Below is a small trained network, with its code and all its weights. Each question gives an input and a class and asks what happens when units are switched off, that is, made to give their printed mean instead of their output.

import numpy as np


def w(rows, s, z=0):
    codes = np.array(rows[::2]) - 128.0
    scale = np.full(codes.shape[1], s)
    scale[-1] = z or s
    return codes * scale


def f(y):
    return y / 2 * (1 + np.tanh(0.7978845608 * (y + 0.044715 * y**3)))


def log_softmax(a):
    a = a - a.max(-1, keepdims=True)
    return a - np.log(np.exp(a).sum(-1, keepdims=True))


def net(x, mask):
    res = np.array(x, float).reshape(1, 7) / 4 @ E
    y = f(res @ A[0][:, :-1].T + A[0][:, -1])
    res = res + np.where(mask, y, B[0][:, -1]) @ B[0][:, :-1]
    return log_softmax(res[-1] @ U[:, :-1].T + U[:, -1])


A, B = {}, {}
E = w([
[128,127,128,127,128,130,127,127,129],'x0',
[128,129,128,128,128,129,128,129,128],'x1',
[127,123,126,140,122,126,116,130,24],'x2',
[129,127,130,128,128,126,129,129,128],'x3',
[245,129,124,130,125,132,128,130,126],'x4',
[133,127,121,88,247,130,126,115,117],'x5',
[128,128,126,128,128,127,128,128,128],'x6',
],0.012)
A[0] = w([
[112,125,129,124,134,124,130,128,113,132],'neuron 1',
[124,124,130,168,73,127,119,134,71,111],'neuron 2',
[127,128,127,129,127,128,129,129,126,130],'neuron 3',
[210,120,130,116,127,131,134,124,209,124],'neuron 4',
[128,128,128,128,128,128,128,128,128,128],'neuron 5',
[127,128,128,128,129,128,128,128,129,135],'neuron 6',
[130,128,126,128,129,129,128,127,124,134],'neuron 7',
[128,128,128,129,127,128,128,128,127,127],'neuron 8',
[123,145,107,170,48,129,146,138,254,254],'neuron 9',
[131,127,129,127,129,128,127,127,132,130],'neuron 10',
[107,138,139,157,90,133,114,139,202,211],'neuron 11',
[231,128,113,135,109,140,106,131,14,76],'neuron 12',
[128,125,137,97,198,125,126,134,17,64],'neuron 13',
[5,134,126,160,35,139,121,138,135,241],'neuron 14',
[207,118,131,116,129,132,132,126,207,121],'neuron 15',
[128,128,128,129,127,128,128,128,127,127],'neuron 16',
[124,119,140,107,178,128,123,124,53,102],'neuron 17',
[160,129,127,138,116,129,121,123,96,128],'neuron 18',
[160,121,134,115,133,131,126,130,164,126],'neuron 19',
[31,115,140,133,123,120,129,137,28,125],'neuron 20',
[127,128,128,128,128,128,128,128,128,130],'neuron 21',
[123,129,126,133,124,128,129,129,123,132],'neuron 22',
[128,128,128,127,129,128,128,128,128,127],'neuron 23',
[134,134,133,76,234,135,123,115,235,126],'neuron 24',
[115,130,123,110,145,129,130,124,143,122],'neuron 25',
[100,127,123,137,129,122,130,129,101,129],'neuron 26',
[40,115,135,120,141,124,121,136,225,217],'neuron 27',
[131,127,130,126,131,128,126,127,132,131],'neuron 28',
[61,120,136,117,141,127,130,142,200,190],'neuron 29',
[117,134,120,166,43,140,127,145,40,107],'neuron 30',
[232,128,148,150,41,116,133,128,131,120],'neuron 31',
[30,146,112,83,227,131,128,111,113,111],'neuron 32',
[237,143,129,116,224,132,128,149,114,56],'neuron 33',
[116,128,128,119,140,126,128,125,129,123],'neuron 34',
],0.0094,0.0023)
B[0] = w([
[125,129,119,138,130,131,117,112,127,135],'neuron 1',
[92,133,135,186,129,112,137,168,129,176],'neuron 2',
[127,128,129,131,129,128,127,127,128,128],'neuron 3',
[158,126,99,86,151,122,72,199,129,202],'neuron 4',
[128,128,128,128,128,128,128,128,128,128],'neuron 5',
[127,128,128,126,128,128,128,127,129,129],'neuron 6',
[130,127,129,131,129,128,130,127,127,129],'neuron 7',
[128,128,129,129,128,128,128,129,128,128],'neuron 8',
[209,121,193,66,131,163,80,78,112,242],'neuron 9',
[129,128,128,122,127,128,129,131,129,129],'neuron 10',
[152,123,176,91,131,135,116,93,135,188],'neuron 11',
[153,133,211,190,73,120,216,121,119,216],'neuron 12',
[192,120,123,137,143,162,105,33,108,219],'neuron 13',
[115,141,178,125,252,68,147,105,118,254],'neuron 14',
[155,125,100,87,152,123,75,197,129,198],'neuron 15',
[128,128,129,129,128,128,128,129,128,128],'neuron 16',
[167,126,119,137,134,147,108,63,116,189],'neuron 17',
[135,130,148,150,113,125,147,134,127,145],'neuron 18',
[136,127,115,99,135,126,119,159,129,150],'neuron 19',
[121,124,84,193,195,132,34,118,125,225],'neuron 20',
[128,128,128,128,128,128,128,127,128,128],'neuron 21',
[125,128,131,136,132,128,126,127,127,129],'neuron 22',
[128,128,127,127,128,128,128,127,128,128],'neuron 23',
[36,134,65,90,118,93,190,182,149,244],'neuron 24',
[120,127,106,122,117,131,142,125,126,138],'neuron 25',
[122,127,115,149,142,130,110,118,122,144],'neuron 26',
[110,134,160,111,76,133,210,75,123,216],'neuron 27',
[128,128,126,122,128,129,131,130,129,129],'neuron 28',
[114,132,143,116,88,132,187,91,125,190],'neuron 29',
[64,135,132,210,136,97,144,188,128,206],'neuron 30',
[143,123,147,147,26,165,92,191,143,208],'neuron 31',
[108,112,62,130,35,191,100,81,148,236],'neuron 32',
[169,138,130,68,217,80,194,138,120,233],'neuron 33',
[125,128,112,128,121,132,132,118,126,133],'neuron 34',
],0.027,0.0092)
U = w([
[192,143,203,95,172,108,187,50,95,250],'0',
[183,94,138,98,82,201,3,164,153,140],'1',
[53,146,121,179,212,51,91,155,117,142],'2',
[101,140,151,194,23,128,173,175,132,63],'3',
[25,127,94,116,48,150,178,120,174,142],'4',
[112,144,67,88,201,47,138,196,149,36],'5',
[151,83,67,152,116,223,37,84,116,63],'6',
],0.0055,0.0014)

Each question gives the input, the list of numbers given to net, and the class t.
The units are the neurons (one row each of A and B). Each row of codes is followed by its name. A weight is (code - 128) times the scale printed after its matrix; where a second scale follows, it is the last column's (A, B and U).
mask holds one flag per neuron, in row order. A switched-off neuron (its flag False) gives its mean, the last column of its row in B, instead of its output. The means were averaged over made-up inputs and are rounded, as every weight is.
A unit's drop is (log p(t) with every unit on - log p(t) with that unit switched off) / (log p(t) with every unit on - log p(t) with every unit switched off).
The circuit of an input: a set's keep is (log p(t) with only the set's units on - log p(t) with every unit switched off) / (log p(t) with every unit on - log p(t) with every unit switched off). Starting from the 12 units with the biggest drops (on a tie, the unit counted first), units are removed one at a time, each time the one whose removal leaves the highest keep (on an exact tie, the one counted first), for as long as the keep stays at least 0.8.
circuit, biggest first: the units of the circuit, biggest drop first
most important unit: the unit with the biggest drop
top k neurons: the k neurons with the biggest drops, biggest first
drop when u is switched off: that unit's drop, to one decimal
input [7,7,3,7,8,0,-2], class 3: circuit, biggest first	[neuron 31; neuron 12]
input [7,6,1,5,1,-2,-8], class 3: circuit, biggest first	[neuron 33; neuron 13]
input [6,8,1,1,-8,4,4], class 6: circuit, biggest first	[neuron 32]
input [-3,-6,0,-2,-1,6,-1], class 4: circuit, biggest first	[neuron 24; neuron 32]
input [3,-1,7,-7,7,0,-2], class 3: circuit, biggest first	[neuron 31; neuron 12]
input [-3,6,0,8,1,-6,-3], class 1: top 3 neurons	[neuron 31; neuron 9; neuron 33]
input [-7,2,8,-7,2,0,8], class 3: top 2 neurons	[neuron 12; neuron 14]
input [-7,-4,0,3,8,1,4], class 5: top 3 neurons	[neuron 33; neuron 9; neuron 32]
input [8,8,-6,-4,8,1,5], class 5: top 2 neurons	[neuron 33; neuron 24]
input [-1,5,0,-8,3,7,0], class 5: top 2 neurons	[neuron 24; neuron 9]
input [3,8,2,3,-7,-1,8], class 2: top 2 neurons	[neuron 14; neuron 20]
input [-8,-2,4,-6,-6,1,3], class 6: top 3 neurons	[neuron 32; neuron 24; neuron 33]
input [5,-5,2,-7,-1,-1,-3], class 2: top 2 neurons	[neuron 9; neuron 32]
input [6,4,-5,-5,2,-7,1], class 1: most important unit	neuron 31
input [-1,-7,0,0,5,-7,-5], class 1: top 3 neurons	[neuron 9; neuron 24; neuron 27]
input [-2,-4,1,7,-1,2,-6], class 6: top 2 neurons	[neuron 14; neuron 24]
input [-8,5,3,-3,0,-3,-3], class 2: top 2 neurons	[neuron 32; neuron 27]
input [6,-8,2,7,3,-8,-1], class 3: drop when neuron 31 is switched off	0.1
input [6,-7,0,-4,0,5,2], class 4: drop when neuron 4 is switched off	0.1
input [-4,-1,1,-1,-5,3,-5], class 6: most important unit	neuron 20
input [2,4,4,-7,-1,-8,-8], class 2: drop when neuron 14 is switched off	0.5
